[172 100  89 125  99 136 126 145]  pugap
[148  58  63 147 133 109 103 131]  lakar
[142 107 134 154  79 131 132 133]  bage
[172 100  89 125  99 136 126 143]  Misu
[142 107 134 154  79 144 132 129]  sese
[149  80  66 132 119 143 124 200]  zaruf
[174  91  46 154  87 105 133 158]  nafaf
[155  93  90 130  99 142 120 143]  pupim
[159  98  92 130  96 130 113 141]  febes
which: [174  91  46 154  87 105 133 158]  nafaf
after: [93]  [90]
after: [105]  [133]

[108  96 114 160 115 126 121 115] -> peli
[177 130 110 129 140 155 145 139] -> fopi
[163 154 138 141 123 133 118 125] -> Savu
after: [141]  [123]
after: [138]  [141]
after: [155]  [145]
after: [129]  [140]
after: [126]  [121]

[180 210  96  86 104 209 179 162 114 131] : Kedo
[160 145 105 164  92 123 144 160 113 119] : zefe
[139 156  88 140 161 102 137 106 146 160] : Gerut
[114 169 188 109 194 171 104 112 105 114] : pak
[ 77 111 130 193 103 141 159  75 132  95] : Matu
after: [161]  [102]
after: [210]  [96]
after: [159]  [75]
after: [156]  [88]
which: [180 210  96  86 104 209 179 162 114 131]  Kedo

[116 129 128 177  98]  Nomi
[ 89  99 137 164 107]  rez
[142 118  81 124 113]  ker
[ 53  84 191  98 117]  rasog
[133 123 133 100 164]  mube
[182  82 110 140 129]  likab
[123 136 140  82 106]  zofa
[129  78 140 114 105]  lon
[160 125  74 119 181]  rige
[115 120 130 116 137]  lebov
after: [114]  [105]
after: [81]  [124]
after: [99]  [137]
after: [53]  [84]
after: [89]  [99]
after: [124]  [113]

[134 146 151 108 181  78 146] : lezi
[ 67  55  50  59 108 166 147] : renag
[ 67  55 168  59 108 166 147] : bolu
after: [78]  [146]
after: [134]  [146]
which: [ 67  55  50  59 108 166 147]  renag
after: [151]  [108]

[ 75 186 175 128 173  81 153 141 193 162 110] = vudo
[114  92  87 106  98 188 127 149 137  64 139] = Gugu
[124 180 158 115 160  79 158 124 162 161 104] = saf
[135  87 156 116 114 146  95 143  97  75 162] = kodo
[137  92 106 140 161 132 132 125 141 132 119] = suvim
[110 139 156  97 144 121 135 119  86 156 130] = kepi
[109 169 169 118 156 127 129 146 126 150 110] = fir
after: [64]  [139]
after: [180]  [158]
after: [126]  [150]
after: [149]  [137]
after: [128]  [173]
after: [81]  [153]

[152 161 144 136 115 102 116 135 120 150 130]  kilep
[153 155 123 131 127 118 111 151  90 161  96]  kodu
[152 161 144 136 118 132 116 135 120 150  97]  Vob
after: [151]  [90]
which: [152 161 144 136 118 132 116 135 120 150  97]  Vob
which: [152 161 144 136 115 102 116 135 120 150 130]  kilep

[ 95 173 147 151  65 124 132 132  96 130  81 158] = gelok
[ 66 103  78 159 124  97 107 116 100 118 102  82] = Mav
[129 102 135 112 151 154 108  83 164  90 165  99] = Rali
after: [116]  [100]
after: [103]  [78]
after: [107]  [116]
after: [164]  [90]
after: [65]  [124]
after: [97]  [107]
after: [90]  [165]

[129 145 113 121 108 114 116  93 161 131 136 128 102 140 103 149 161 134
 152 169 131 131 126 176 120 130 141  95] : fod
[150 145 137 116 102 121 145  86 155 102 106 119 115 148 119 111 125 109
 149 134 128 150 136 130 118 146 190 103] : Kur
[117 144 137 129 118 135 140  89 133  89  98 121  98 141 114 119 160 137
 122 139 107 146 114 130 136 160 154 114] : zose
[131 137 146 106 118 163 158  98 110  74 111 143 125 116 110 119 168 136
 127 123 117 170 118 111 108 144 164 104] : dakas
[132 158 122 133 127 106 121  94 166 124 107  96  99 153 112 127 132 121
 155 132 125 151 130 153 134 136 156  94] : Lefe
[132 158 122 133 127 106 121  94 166 124 107  96  99 153 112 127 132 121
 155 132 125 126 130 153 134 136 156  94] : Voros
[136 128 132  76  97 129 141 121 112  90 136 173 131 137 151 150 149 147
 127 118 152 150 113 149 121 114 133 101] : gedi
which: [117 144 137 129 118 135 140  89 133  89  98 121  98 141 114 119 160 137
 122 139 107 146 114 130 136 160 154 114]  zose

[128 119  60  59  75 167 143  44 137  99 103 145 146  98 127] = goka
[165 140 109  46  94 132 184  52 141 129 130 115 142 130  54] = Sitat
[157 127 124 206  99 116  64  69 107 152 102  84 198 118 144] = tif
[121 136  78  79  75 164 136 112  92  60 140 188  68  92  61] = zudop
after: [59]  [75]
after: [121]  [136]

[102  99 137 162]  Motob
[122 104 114  45]  gem
[205  71  81 206]  Lakof
[ 70 130 116 123]  nus
[121 140 165 144]  zuve
[142 181 174  44]  gabev
[116 136 101 182]  Kilu
[116 136 139 108]  Takam
[204  84  57 211]  Noda
after: [204]  [84]
after: [114]  [45]
after: [130]  [116]
after: [142]  [181]

[120 142 156  85 175  61 184 169 199 209  49  84 207 133 161 104 211 105
 205  50 171 148 178  67] : zeru
[209  92  85  84 191 114  64  83 202 164 126 157 122  74 157 107  76 122
 148 148 200 167  88 202] : pufo
[145 132 202 148 156  61 128  75  82 200 146 205 207 144 130 156 128  83
 199 101 162  74 110  61] : gumo
[ 76  49  56 144 115 108 169 146 139 208 156  45 166 158  48 108 119 178
  89  63 128 150  81 103] : Vip
[114  50  75 186 203 100 119 128  50 149 110  64  50 161  83 173 115 128
  82  96  56 179  57  62] : Siz
[205  50 117  70  76 212  94 162 140 152  77 167 112 150  85 176 143 164
 157 135 168 143  99 193] : lif
[ 57 208  81 110 133 102 155 186 111 121  60  80 143  69 142 207  66  53
 208 159  79 182  84  86] : Lasa
[187 140 194 171  50  94  83 209  51 143 103 201  89 213 189 124 179 159
  70  55  69 140 202 101] : febe
[ 57 208  81 110 133 102 155 186 111 121  60  80 143  69 142 207  66  53
 208 159 129 172  76  81] : tuma
[ 59 185  69 137  69 165 187 172 101  99 141 123 125 139 176  69 180  68
 113 198 175  78 140 127] : zave
[104 162  60 193 167 147 146 135 150 107  86  77  70 111 168  47 122 188
  62 196 185  49 122  75] : zolok
which: [145 132 202 148 156  61 128  75  82 200 146 205 207 144 130 156 128  83
 199 101 162  74 110  61]  gumo
after: [184]  [169]

[128 143 136 151  86 137 138  63 126 120 135 116 127 137]  lud
[131 116 126 120 149 125 118 122 149 130 124 126 136 130]  Guz
[128 137 107 138  85 133 129 113 102 137 129 114 128 136]  Rana
after: [107]  [138]
after: [86]  [137]
after: [133]  [129]
after: [127]  [137]
which: [128 143 136 151  86 137 138  63 126 120 135 116 127 137]  lud
after: [114]  [128]

[141 139 125 126 126 130 123 148 124]  miv
[ 89 102 120 144 137 148 121 140 133]  Zozo
[123 125 164 168 134 154 120 148 158]  regev
[123 125 164 168 134 154 102 148 158]  dibu
[ 89 102 121 144 161 141 155 126 146]  Rofud
[128 126 156 135 111 145 105 100 154]  Vufon
[ 93  96 133 159 158 140 150 125 151]  Nev
[129 127 154 170 136 145 122 152 133]  beb
[123 125 164 168 134 154 121 127 164]  razi
after: [155]  [126]
after: [122]  [152]
which: [123 125 164 168 134 154 102 148 158]  dibu

[171  77 115 165  83 149 162 131  91 150 162  83 139 155 100  88 118 134
 104 170 125 163 117 141  81 106 149 128 131 105] -> kati
[127 110 119 122  94 129  99 187 169 107 156 119  94  99  89 170 123 197
  78 109 183 162 109 153 126 129 175 107 145 160] -> Gofo
[121 138 112 152 137  98 139 153 156 137 118 142 107  75 107 188 104 168
  77 119 195 150  88 120 131 157 132 122 143 184] -> rufog
[125 130 109 133  95 121 113 182 171 113 149 106  97  96  90 173 130 191
  69 116 182 173 101 162 132 120 171 112 130 152] -> Ropi
[ 91  86 114 115  96 125 140 124 145  97 159 131 140  91 143 159 133 182
  63 120 142 142  96 139 118 153 172 110 145 152] -> pogip
[109 120 110 122 133  97 154 146 147 149 135  95 135 123 120 115 136 115
 125 178 154 141 140 100 103  98 107 151 125 134] -> nes
[117 114 148 143  69 131 181 150 187 198 134 127 151 186  96  66  93 104
 120 166 127 150 159 129  77  89 157 117 126  80] -> buki
[137 113 156 122 166  86 139 124 164 146 147  62 186 105 141  85 156  88
 172 193 107 119 157 104 141 112 130 174 122 146] -> mipot
[124 129 119 122 151 106 151 155 143 148 129  85 143 112 111 116 127 110
 128 179 152 133 137  96 116 108 114 143 130 130] -> kidod
which: [ 91  86 114 115  96 125 140 124 145  97 159 131 140  91 143 159 133 182
  63 120 142 142  96 139 118 153 172 110 145 152]  pogip
after: [183]  [162]
which: [171  77 115 165  83 149 162 131  91 150 162  83 139 155 100  88 118 134
 104 170 125 163 117 141  81 106 149 128 131 105]  kati
which: [117 114 148 143  69 131 181 150 187 198 134 127 151 186  96  66  93 104
 120 166 127 150 159 129  77  89 157 117 126  80]  buki

[136 131 123 130 139 139 140 113 126 131 136] : Gadab
[129 117 130 119 136 147 150 125 138 122 126] : luf
[136 131 123 127 139 139 140 113 126 131 137] : nizep
[133 134 127 133 140 126 136 107 128 120 140] : Bodez
[136 138 126 143 142 137 131 115 129 122 137] : fug
after: [125]  [138]
after: [115]  [129]
after: [134]  [127]
after: [128]  [120]
after: [147]  [150]

[ 75  84  57  58  73 155] -> tebik
[119 162 152  95 153  82] -> Vapi
[144 166  86 200  76 172] -> ralu
[ 78 128  80 123 121  61] -> Ros
[105  74  60 200  74 154] -> vabed
after: [152]  [95]
after: [58]  [73]
after: [73]  [155]
after: [76]  [172]
after: [75]  [84]
after: [128]  [80]
after: [95]  [153]

[151 130 148 143 128 128 146 135 149 141 126]  dev
[134 128 133 133 128 128 133 126 128 129 107]  sas
[172 130 211 129 128 128 128 135 131 133 135]  papuv
[155 131 166 134 128 129 135 131 107 127 131]  rugu
[153 128 175 128 128 128 128 126 140 124 156]  tozem
[144 123 131 130 128 128 130 129 132 128 101]  Rata
[132 123 130 130 128 128 131 137 126 133 139]  guto
after: [153]  [128]
after: [143]  [128]

[154 125 127 136] -> vulob
[135 149 150 145] -> vogub
[189  93 117 125] -> fofer
[189 152 117 125] -> Gokom
[144 116 134 135] -> tisib
[141 104 120 122] -> nase
after: [144]  [116]
after: [152]  [117]
which: [189 152 117 125]  Gokom
after: [154]  [125]
after: [149]  [150]
which: [154 125 127 136]  vulob

[120 108 130 153 139 156 119 118  64  68 136 166 148 124 125 119 154 169
 110 133 114 151 121 124 130 111 128 120 154 116 134 182 123 153 161] : fet
[147 143 126 158 138 124 114 117 162 114 127 138 148 130 127 134 110 172
 159 105 132 166 154 121 106 152 125 129 141 121 125 135 136 131  92] : bav
[127 144 130 105 128 159 136 140 144 111 124 118  98 143 128 121 114 183
 132 110 112 132 118 133 137 118 123 122 101 138 133  55 134 161 153] : duga
[120 108 130 131 139 156 119 118  64  68 136 166 148 124 125 119 154 141
 111 122 152 142 153 147 141 159 135 137 109 124 133 126 122 126  93] : saged
which: [127 144 130 105 128 159 136 140 144 111 124 118  98 143 128 121 114 183
 132 110 112 132 118 133 137 118 123 122 101 138 133  55 134 161 153]  duga
after: [129]  [141]
which: [120 108 130 153 139 156 119 118  64  68 136 166 148 124 125 119 154 169
 110 133 114 151 121 124 130 111 128 120 154 116 134 182 123 153 161]  fet
after: [116]  [134]

[147 149 107 127 156 118 140 139 116 138 108 121 110 144  73 115 112 110
 149 111 132 141 118 146 127 107 163 141 150 132 146 175 115 148 131 114
 133 156  74  91 138 119 128 123  94 130 127 125 118 128 111 147 121 129
  96 125 133 127 100 130 127 130 127] = Dutun
[147 149 107 127 156 118 140 139 116 138 108 121 110 144  73 115 112 110
 149 111 132 102 118 146 127 107 163 141 150 132 146 175 115 148 126 114
 133 156  74  91 138 119 128 123  94 130 127 125 118 128 111 133 121 129
  96 125 133 127 100 130 127 130 127] = Lupub
[147 149 107 127 156 118 140 139 116 138 108 121 110 144  73 115 112 110
 149 111 132 142 118 146 127 150 163 141 150 132 146 175 115 148 126 114
 133 156  74  91 138 119 128 123  94 141 151 145 141 136 117 133 117 164
  90 142 144  80 132  88 153 110  86] = zagu
which: [147 149 107 127 156 118 140 139 116 138 108 121 110 144  73 115 112 110
 149 111 132 141 118 146 127 107 163 141 150 132 146 175 115 148 131 114
 133 156  74  91 138 119 128 123  94 130 127 125 118 128 111 147 121 129
  96 125 133 127 100 130 127 130 127]  Dutun
after: [131]  [114]
which: [147 149 107 127 156 118 140 139 116 138 108 121 110 144  73 115 112 110
 149 111 132 142 118 146 127 150 163 141 150 132 146 175 115 148 126 114
 133 156  74  91 138 119 128 123  94 141 151 145 141 136 117 133 117 164
  90 142 144  80 132  88 153 110  86]  zagu
after: [88]  [153]

[101 138 142 132 101 132 140 129 125 136 117 125 125  44 120 129 128]  kes
[119 125 123 139 128 137 137 128 127 137 116 121 130  85 115 132 151]  feb
[101 138 142 132 101 132 140 129 125 136 128 133 126 159 139 130 131]  ketan
[135 127 133 131 125 134 146 129 130 126 131 120 128 137 132 127 116]  rubeb
[135 127 133 131 129 134 146 129 130 126 131 123 128 137 132 127 116]  rak
which: [135 127 133 131 125 134 146 129 130 126 131 120 128 137 132 127 116]  rubeb
after: [117]  [125]
after: [119]  [125]
which: [135 127 133 131 129 134 146 129 130 126 131 123 128 137 132 127 116]  rak

[132 110 139 152 159 122]  zudo
[ 99  93  61 141 149 128]  fula
[139 164 123  73 134 112]  loraf
[ 78 129 145 153 148 128]  verem
[139 131 127 122 141 124]  dolal
[173  79  95 122 117  96]  Fovup
[118 125 129 134 122 135]  zubez
[170 133 124  93 115 112]  Kuz
after: [78]  [129]
which: [ 99  93  61 141 149 128]  fula
after: [79]  [95]

[131 116 148 126 109  89 169 109 108 177 173 100 140 156 119  86 188  54] : vogi
[131 116 151 126 105  86 169 168 108 182 173 100 140 156 119  86 177  54] : fos
[131 116 177 126 130  86 169 109 108 167 169 100 140 149 119  86 165 178] : lebet
which: [131 116 151 126 105  86 169 168 108 182 173 100 140 156 119  86 177  54]  fos
after: [149]  [119]
after: [89]  [169]
after: [167]  [169]

[120 118 135 159 134 130] -> Tufu
[ 94 107  98 126 125 123] -> Dato
[131 146  77  65 130 102] -> robip
[145 123 114  98 137 134] -> kupos
[ 94 107  98 147  97 140] -> zar
[135 115 126 125 111 165] -> sabe
[150 136 148 136 114 145] -> Donu
[153 135 134 110 118 142] -> kosis
[143 113 131  96 153 133] -> gama
[155 123 137 110 130 150] -> Dugig
which: [ 94 107  98 147  97 140]  zar
after: [65]  [130]
which: [145 123 114  98 137 134]  kupos
after: [97]  [140]
after: [155]  [123]
which: [131 146  77  65 130 102]  robip

[115  92 102 120]  rapog
[121 113 189 151]  moga
[ 82 129 129  79]  vol
[201 139 126 140]  damiz
[107  99 197 146]  gizub
[ 85 121  70 121]  Ris
[119  76 118 178]  galav
[ 85 154 145 155]  Kirel
after: [102]  [120]
after: [113]  [189]

[112 158 143 110 129 157 205 127 161  95 158 151  98 151 135  90] -> fopa
[129  93 124 170 142 152 157 157 126 124 138 128 133 129 137 121] -> Lepi
[141 116 162 146 132 106 167 146 140 170 104 102  95 121  94  91] -> Meri
after: [161]  [95]
after: [126]  [124]
after: [93]  [124]
after: [142]  [152]
after: [98]  [151]
after: [104]  [102]
after: [205]  [127]

[159 116 100  95 107]  Sibi
[156 115  94  96 111]  Fome
[160 129 109  94  91]  Mim
[100 151 117 146 131]  munu
[155 131 130  98  56]  lom
[ 93 147 109 149 136]  fezi
[153 143 166 119 106]  seli
[149 125  96 102 101]  zuz
[ 62 151 107 130 127]  kega
which: [ 62 151 107 130 127]  kega
which: [153 143 166 119 106]  seli

[140 132 115 140 136 134 146 135 139 132 149 132 135 132 139 142 130 131
 138 131 146 132 135 133 132 131 137 145 132 132 140 134 146 132 132 152
 138 133 144 133 132 146 138 132 134 151 131 143 141 138 134 134 133] = sizi
[140 132 125 144 136 134 147 135 137 131 145 132 135 132 141 144 131 132
 137 131 147 132 136 135 131 131 138 146 131 131 140 133 147 133 134 142
 134 134 142 138 135 142 133 130 133 148 131 139 135 140 135 133 132] = ket
[140 132 143 139 136 134 144 135 137 130 148 131 135 132 140 145 131 131
 136 132 144 132 136 134 131 131 139 144 131 132 139 132 153 132 132 149
 136 137 147 136 132 145 137 131 134 151 132 143 141 137 134 135 132] = vutov
[140 132 125 144 136 134 147 135 137 131 145 132 135 132 141 144 131 132
 137 131 147 132 136 135 131 131 138 146 131 131 140 133 147 133 133 149
 136 133 142 133 134 145 135 131 133 147 130 141 138 139 136 135 132] = Papag
[140 132 125 144 136 134 147 135 137 131 145 131 135 132 141 144 131 132
 137 131 147 132 136 135 131 131 138 146 131 131 140 133 147 133 133 149
 136 133 142 133 134 145 135 131 133 147 130 141 138 139 136 135 132] = gide
[140 131 117 136 134 138 148 138 135 131 156 131 134 131 142 148 131 130
 134 132 148 133 134 136 132 131 146 138 130 131 142 130 193 131 134 139
 134 143 150 137 132 145 134 132 135 158 133 149 137 135 133 133 133] = kudab
[140 132 131 141 136 133 142 136 139 132 146 133 134 133 138 141 130 131
 140 130 142 131 143 132 131 132 134 152 132 132 139 137 137 133 131 161
 144 131 141 131 134 142 137 131 133 143 130 140 143 138 138 137 133] = zimek
[140 130 112 156 136 151 152 134 133 133 139 129 135 130 138 150 134 130
 133 132 152 133 132 147 131 131 145 137 130 130 150 131 179 135 134 137
 131 133 137 142 142 146 130 131 132 144 132 136 134 148 138 133 132] = sug
which: [140 132 125 144 136 134 147 135 137 131 145 132 135 132 141 144 131 132
 137 131 147 132 136 135 131 131 138 146 131 131 140 133 147 133 133 149
 136 133 142 133 134 145 135 131 133 147 130 141 138 139 136 135 132]  Papag
after: [112]  [156]

[162 154 151 163  79 173 154  94 110 133]  beru
[120 113 103  81 142 128 178  99  71 147]  mut
[ 65 104  93 140 180 145 182  66 123 179]  bute
[120 112 129 100 107 140 122 125  97 104]  Bemu
[153 141 157 166  86 178 151 114 146 130]  dipop
[100 109 150 115 126 134 132 143  64 125]  Serov
[153 160 122 144 155 101 109 111 155 174]  dodek
[ 80 109 126 135 155 113 146 176 133 108]  farab
[110 128 145 151 112 155 150 128  89 129]  fuv
[144 162 111 148 164  90 111 115 145 180]  zosed
[162 154 151 163  79 129 165  71 144 162]  zisap
[102 112 143 120 117 143 132 156 135 117]  zopab
after: [123]  [179]
which: [162 154 151 163  79 173 154  94 110 133]  beru
after: [89]  [129]
which: [162 154 151 163  79 129 165  71 144 162]  zisap
after: [65]  [104]
after: [166]  [86]

[129 159 120 112 135 105 142 140] = per
[127 150 131 112 135 105 139 159] = Lumak
[186 146  97 136 113 156 139 100] = situ
[136 181 141 108 127 138 140 131] = melof
[107 131 183  95 122 134 125 171] = regap
[135 116  92 181 132 123 136 111] = Zelop
[157 123 113 130 186 125  97 120] = Vizap
[129 159 144 112 135 105 142 140] = lek
[128 137 124 135  97 129 199 133] = bufeg
after: [157]  [123]
after: [132]  [123]
after: [156]  [139]

